Below is a small trained network, with its code and all its weights. Each question gives an input and a target symbol and asks what happens when units are switched off, that is, made to give their printed mean instead of their output.

import numpy as np


def w(rows, s, z=0):
    codes = np.array(rows[::2]) - 128.0
    scale = np.full(codes.shape[1], s)
    scale[-1] = z or s
    return codes * scale


def f(y):
    return y / 2 * (1 + np.tanh(0.7978845608 * (y + 0.044715 * y**3)))


def softmax(a):
    e = np.exp(a - a.max(-1, keepdims=True))
    return e / e.sum(-1, keepdims=True)


def log_softmax(a):
    a = a - a.max(-1, keepdims=True)
    return a - np.log(np.exp(a).sum(-1, keepdims=True))


def net(x, mask):
    ids = ['ΛΠβγζηθφω'.index(c) for c in x.split()]
    T = len(ids)
    res = E[ids] + P[:T]
    u = 0
    for l in range(2):
        r = res
        for j in range(2):
            rows = slice(2 * j, 2 * j + 2)
            q, k, v = (r @ M[l][rows].T for M in (Q, K, V))
            z = softmax(np.where(np.tri(T) > 0, q @ k.T / 2**0.5, -1e9)) @ v
            o = O[l][rows]
            res = res + np.where(mask[u + j], z, o[:, -1]) @ o[:, :-1]
        u += 2
        y = f(res @ A[l][:, :-1].T + A[l][:, -1])
        res = res + np.where(mask[u : u + 8], y, B[l][:, -1]) @ B[l][:, :-1]
        u += 8
    return log_softmax(res[-1] @ U[:, :-1].T + U[:, -1])


Q, K, V, O, A, B = {}, {}, {}, {}, {}, {}
E = w([
[143,130,37,153,142],'Λ',
[28,156,108,140,73],'Π',
[202,70,185,60,73],'β',
[106,126,52,107,152],'γ',
[121,160,58,99,154],'ζ',
[71,178,138,70,250],'η',
[159,101,121,125,140],'θ',
[112,110,72,113,191],'φ',
[120,148,19,54,155],'ω',
],0.019)
P = w([
[254,187,11,21,75],'0',
[182,132,46,55,124],'1',
[155,120,79,77,144],'2',
[138,114,102,92,151],'3',
[129,108,118,101,157],'4',
[120,104,130,110,165],'5',
[112,101,139,116,172],'6',
[101,98,146,118,173],'7',
[92,94,152,124,174],'8',
[85,90,158,130,176],'9',
[76,90,159,130,173],'10',
[67,88,160,133,172],'11',
[57,84,159,134,168],'12',
],0.0085)
Q[0] = w([
[118,185,226,68,98],'0.h0',
[95,112,240,103,90],'0.h0',
[111,236,180,88,137],'0.h1',
[79,254,93,94,44],'0.h1',
],0.0071)
K[0] = w([
[86,197,225,64,120],'0.h0',
[173,73,179,89,85],'0.h0',
[88,255,133,129,161],'0.h1',
[50,214,89,173,111],'0.h1',
],0.0072)
V[0] = w([
[147,96,54,154,160],'0.h0',
[118,157,81,192,132],'0.h0',
[168,137,120,129,255],'0.h1',
[213,69,177,133,121],'0.h1',
],0.0086)
O[0] = w([
[154,35,101,143,114,205],'0.h0',
[241,118,204,246,119,150],'0.h0',
[102,218,73,89,6,142],'0.h1',
[59,3,81,181,153,2],'0.h1',
],0.0054,0.007)
A[0] = w([
[97,176,211,145,112,118],'0.n0',
[111,131,102,122,35,205],'0.n1',
[128,105,98,78,177,4],'0.n2',
[206,157,89,148,61,126],'0.n3',
[236,139,251,96,48,151],'0.n4',
[98,103,115,137,142,145],'0.n5',
[217,117,133,107,52,42],'0.n6',
[154,150,48,64,131,164],'0.n7',
],0.013,0.0036)
B[0] = w([
[60,70,84,195,175,168],'0.n0',
[191,160,140,73,182,169],'0.n1',
[155,173,188,85,72,163],'0.n2',
[141,131,166,136,65,164],'0.n3',
[118,14,122,207,250,130],'0.n4',
[185,117,166,94,105,136],'0.n5',
[52,99,90,146,153,142],'0.n6',
[118,73,174,196,179,251],'0.n7',
],0.012,0.011)
Q[1] = w([
[92,125,132,136,130],'1.h0',
[130,98,138,65,142],'1.h0',
[68,105,94,145,249],'1.h1',
[171,106,119,114,165],'1.h1',
],0.019)
K[1] = w([
[96,117,129,130,147],'1.h0',
[150,103,160,85,126],'1.h0',
[52,69,164,3,99],'1.h1',
[179,101,146,92,99],'1.h1',
],0.016)
V[1] = w([
[58,120,200,52,148],'1.h0',
[224,5,220,108,133],'1.h0',
[114,9,39,93,253],'1.h1',
[171,185,95,47,194],'1.h1',
],0.0051)
O[1] = w([
[77,20,94,198,159,152],'1.h0',
[60,180,83,96,197,206],'1.h0',
[194,168,241,156,3,254],'1.h1',
[139,137,151,148,181,118],'1.h1',
],0.0061,0.0094)
A[1] = w([
[208,143,144,62,4,120],'1.n0',
[59,59,98,182,128,67],'1.n1',
[95,199,58,67,169,128],'1.n2',
[132,203,134,106,173,126],'1.n3',
[157,179,178,131,127,8],'1.n4',
[158,220,121,171,86,48],'1.n5',
[147,146,23,119,94,196],'1.n6',
[135,188,100,3,167,127],'1.n7',
],0.017,0.015)
B[1] = w([
[72,106,90,138,202,233],'1.n0',
[110,191,114,212,143,180],'1.n1',
[117,52,166,107,116,205],'1.n2',
[133,98,86,103,89,253],'1.n3',
[110,98,251,110,170,139],'1.n4',
[87,45,173,202,61,154],'1.n5',
[74,99,141,67,184,155],'1.n6',
[155,174,181,231,162,180],'1.n7',
],0.018,0.0047)
U = w([
[138,30,86,38,72,233],'Λ',
[82,207,124,118,198,90],'Π',
[142,92,96,160,138,28],'β',
[125,171,171,108,188,25],'γ',
[250,89,151,199,115,208],'ζ',
[122,125,158,136,142,10],'η',
[38,186,92,37,141,193],'θ',
[106,173,184,102,103,96],'φ',
[102,108,128,154,45,88],'ω',
],0.012)

Each question gives the input, a string of symbols that net reads in full, and the target symbol t.
The units are the heads (2 rows each of Q, K, V and O) and the neurons (one row each of A and B). Each row of codes is followed by its name. A weight is (code - 128) times the scale printed after its matrix; where a second scale follows, it is the last column's (O, A, B and U).
mask holds one flag per unit, layer by layer, with each layer's heads first. A switched-off unit (its flag False) gives its mean, the last column of its rows in O or B, instead of its output. The means were averaged over made-up inputs and are rounded, as every weight is.
A unit's drop is (log p(t) with every unit on - log p(t) with that unit switched off) / (log p(t) with every unit on - log p(t) with every unit switched off).
The circuit of an input: a set's keep is (log p(t) with only the set's units on - log p(t) with every unit switched off) / (log p(t) with every unit on - log p(t) with every unit switched off). Starting from the 12 units with the biggest drops (on a tie, the unit counted first), units are removed one at a time, each time the one whose removal leaves the highest keep (on an exact tie, the one counted first), for as long as the keep stays at least 0.8.
circuit, biggest first: the units of the circuit, biggest drop first
unit that matters most: the unit with the biggest drop
k most important neurons of layer l: the k neurons of layer l with the biggest drops, biggest first
drop when u is switched off: that unit's drop, to one decimal
input Λ Π ω Π φ Λ Λ θ Π η Λ γ Π, target Π: circuit, biggest first : (0.n0; 1.n1)
input Π γ Λ Λ, target Λ: unit that matters most : 1.h0
input β η Π Π η Λ γ, target Π: 4 most important neurons of layer 0 : (0.n6; 0.n4; 0.n2; 0.n0)
input Π β Π γ φ Λ Π η ζ, target η: 2 most important neurons of layer 0 : (0.n4; 0.n6)
input ω β Π Λ η ω γ ω Λ θ, target Λ: circuit, biggest first : (0.n7; 1.n7)
input φ Λ γ Π Λ Π ζ η Λ, target θ: circuit, biggest first : (1.h1; 1.n6; 0.n7)
input ζ θ ζ Λ Π β Π ζ φ ζ Λ η ω, target γ: 3 most important neurons of layer 0 : (0.n7; 0.n4; 0.n6)
input η Λ γ θ Π γ Π, target Λ: 4 most important neurons of layer 0 : (0.n7; 0.n0; 0.n1; 0.n2)
input θ Π Λ θ θ, target θ: circuit, biggest first : (0.n7; 0.n0; 1.n0)
input ζ Π ω β Λ ζ ω Λ η Π θ η, target φ: 2 most important neurons of layer 0 : (0.n4; 0.n6)
input η Π Π θ ω η, target Λ: 3 most important neurons of layer 0 : (0.n7; 0.n1; 0.n0)
input φ ζ η ζ Λ ω θ Λ θ θ ω η φ, target Λ: 3 most important neurons of layer 1 : (1.n1; 1.n7; 1.n0)
input β Λ Π η θ Π θ ζ φ, target θ: 3 most important neurons of layer 1 : (1.n0; 1.n3; 1.n2)
input β Π β, target Λ: unit that matters most : 0.h1
input Π η φ β φ Π γ η Π γ γ, target Π: 3 most important neurons of layer 0 : (0.n4; 0.n6; 0.n0)
input θ Λ φ ω Π Π, target Λ: 3 most important neurons of layer 0 : (0.n7; 0.n0; 0.n2)
input θ θ η Π Λ φ η ζ γ θ, target θ: 3 most important neurons of layer 0 : (0.n7; 0.n0; 0.n1)
input θ η Λ φ β β, target Λ: 3 most important neurons of layer 0 : (0.n4; 0.n6; 0.n7)
input Π ω θ Π Π η, target ζ: drop when 1.n3 is switched off : 0.1
input η Π Π η Λ Λ γ γ Λ Π ω ζ ζ, target Λ: unit that matters most : 0.n1
input γ Λ η η ζ ζ Π Λ ζ Π ζ Π, target θ: drop when 0.n7 is switched off : 5.4
input η Λ γ η η Π, target ζ: drop when 0.n7 is switched off : 0.6
